Here is a tiny trained network, its code and every weight. The questions are about switching its units off for an input and a class, where a switched-off unit gives its printed mean instead of its output.

import numpy as np


def w(rows, s, z=0):
    codes = np.array(rows[::2]) - 128.0
    scale = np.full(codes.shape[1], s)
    scale[-1] = z or s
    return codes * scale


def f(y):
    return np.maximum(y, 0)


def log_softmax(a):
    a = a - a.max(-1, keepdims=True)
    return a - np.log(np.exp(a).sum(-1, keepdims=True))


def net(x, mask):
    res = np.array(x, float).reshape(1, 5) / 4 @ E
    y = f(res @ A[0][:, :-1].T + A[0][:, -1])
    res = res + np.where(mask, y, B[0][:, -1]) @ B[0][:, :-1]
    return log_softmax(res[-1] @ U[:, :-1].T + U[:, -1])


A, B = {}, {}
E = w([
[132,156,140,147,112,126],'x0',
[135,235,92,126,253,232],'x1',
[182,168,15,9,59,150],'x2',
[129,137,133,131,122,127],'x3',
[79,89,28,222,68,200],'x4',
],0.0063)
A[0] = w([
[100,37,189,101,40,127,102],'n1',
[179,149,37,77,59,162,124],'n2',
[155,37,128,157,60,89,198],'n3',
[236,161,233,79,199,52,87],'n4',
[148,137,128,122,198,212,138],'n5',
[124,98,172,121,38,63,179],'n6',
[2,101,143,224,176,131,38],'n7',
[156,156,90,54,73,141,117],'n8',
[155,121,126,243,67,193,145],'n9',
[55,89,79,181,73,223,124],'n10',
[30,130,202,147,173,104,2],'n11',
[89,134,190,155,147,158,63],'n12',
[143,172,189,68,166,40,143],'n13',
[50,140,173,176,178,120,14],'n14',
[77,110,215,153,153,148,40],'n15',
[31,117,222,133,147,142,115],'n16',
[87,194,98,116,231,186,160],'n17',
[100,216,130,137,159,236,128],'n18',
[89,48,188,177,148,153,64],'n19',
[195,141,106,190,195,196,134],'n20',
[130,92,44,224,103,169,109],'n21',
[60,224,94,143,163,172,158],'n22',
[68,53,182,152,171,172,47],'n23',
[123,67,81,179,48,84,143],'n24',
],0.007,0.00072)
B[0] = w([
[102,36,170,204,59,234,211],'n1',
[59,213,113,37,69,72,221],'n2',
[155,95,196,164,124,210,213],'n3',
[203,106,87,94,220,40,253],'n4',
[126,48,174,161,74,216,199],'n5',
[134,53,226,154,124,174,214],'n6',
[73,159,66,81,94,75,227],'n7',
[49,207,121,75,31,123,198],'n8',
[143,147,110,89,202,68,202],'n9',
[222,133,10,167,189,10,225],'n10',
[87,186,96,64,116,144,201],'n11',
[79,141,100,99,98,147,177],'n12',
[225,114,48,168,220,123,221],'n13',
[92,163,136,66,111,128,195],'n14',
[90,182,85,107,72,107,194],'n15',
[76,165,63,106,121,136,200],'n16',
[119,59,205,206,58,216,231],'n17',
[171,72,194,134,56,137,221],'n18',
[61,151,104,105,99,109,203],'n19',
[163,67,140,114,66,158,201],'n20',
[237,75,70,189,253,50,217],'n21',
[152,76,200,151,141,168,208],'n22',
[66,141,69,89,89,117,193],'n23',
[187,95,136,139,99,153,208],'n24',
],0.0053,0.006)
U = w([
[149,69,221,183,70,228,163],'0',
[226,133,42,154,203,53,165],'1',
[2,232,77,66,37,111,2],'2',
],0.0088,0.00059)

Each question gives the input, the list of numbers given to net, and the class t.
The units are the neurons (one row each of A and B). Each row of codes is followed by its name. A weight is (code - 128) times the scale printed after its matrix; where a second scale follows, it is the last column's (A, B and U).
mask holds one flag per neuron, in row order. A switched-off neuron (its flag False) gives its mean, the last column of its row in B, instead of its output. The means were averaged over made-up inputs and are rounded, as every weight is.
A unit's drop is (log p(t) with every unit on - log p(t) with that unit switched off) / (log p(t) with every unit on - log p(t) with every unit switched off).
The circuit of an input: a set's keep is (log p(t) with only the set's units on - log p(t) with every unit switched off) / (log p(t) with every unit on - log p(t) with every unit switched off). Starting from the 12 units with the biggest drops (on a tie, the unit counted first), units are removed one at a time, each time the one whose removal leaves the highest keep (on an exact tie, the one counted first), for as long as the keep stays at least 0.8.
circuit, biggest first: the units of the circuit, biggest drop first
unit that matters most: the unit with the biggest drop
k most important neurons: the k neurons with the biggest drops, biggest first
drop of u: that unit's drop, to one decimal
input [-5,-6,2,0,7], class 1: 4 most important neurons	[n10 n21 n17 n9]
input [4,-1,-8,8,-8], class 1: unit that matters most	n4
input [-4,-4,4,-6,1], class 0: circuit, biggest first	[n3 n1]
input [1,-3,0,4,5], class 1: 3 most important neurons	[n10 n21 n17]
input [-3,6,6,7,-5], class 0: circuit, biggest first	[n17 n5]
input [-8,3,-5,-1,4], class 2: circuit, biggest first	[n7 n23]
input [7,-7,-3,0,8], class 1: 2 most important neurons	[n10 n21]
input [-2,-5,4,-4,7], class 1: 3 most important neurons	[n10 n21 n17]
input [8,-7,6,7,3], class 0: 3 most important neurons	[n6 n3 n1]
input [5,4,-1,4,7], class 1: 2 most important neurons	[n10 n21]
input [-5,5,-5,-7,7], class 1: 3 most important neurons	[n10 n21 n9]
input [-5,-8,7,0,8], class 0: 3 most important neurons	[n1 n3 n6]
input [4,-4,-1,1,6], class 1: 2 most important neurons	[n10 n21]
input [-2,-1,6,-7,6], class 1: circuit, biggest first	[n21]
input [-6,-6,2,-2,-5], class 0: drop of n3	0.1
input [-8,5,-8,2,-7], class 2: drop of n16	0.2
input [-7,-1,-7,5,6], class 2: drop of n10	-0.1
input [8,0,-7,-7,4], class 2: drop of n1	0.0
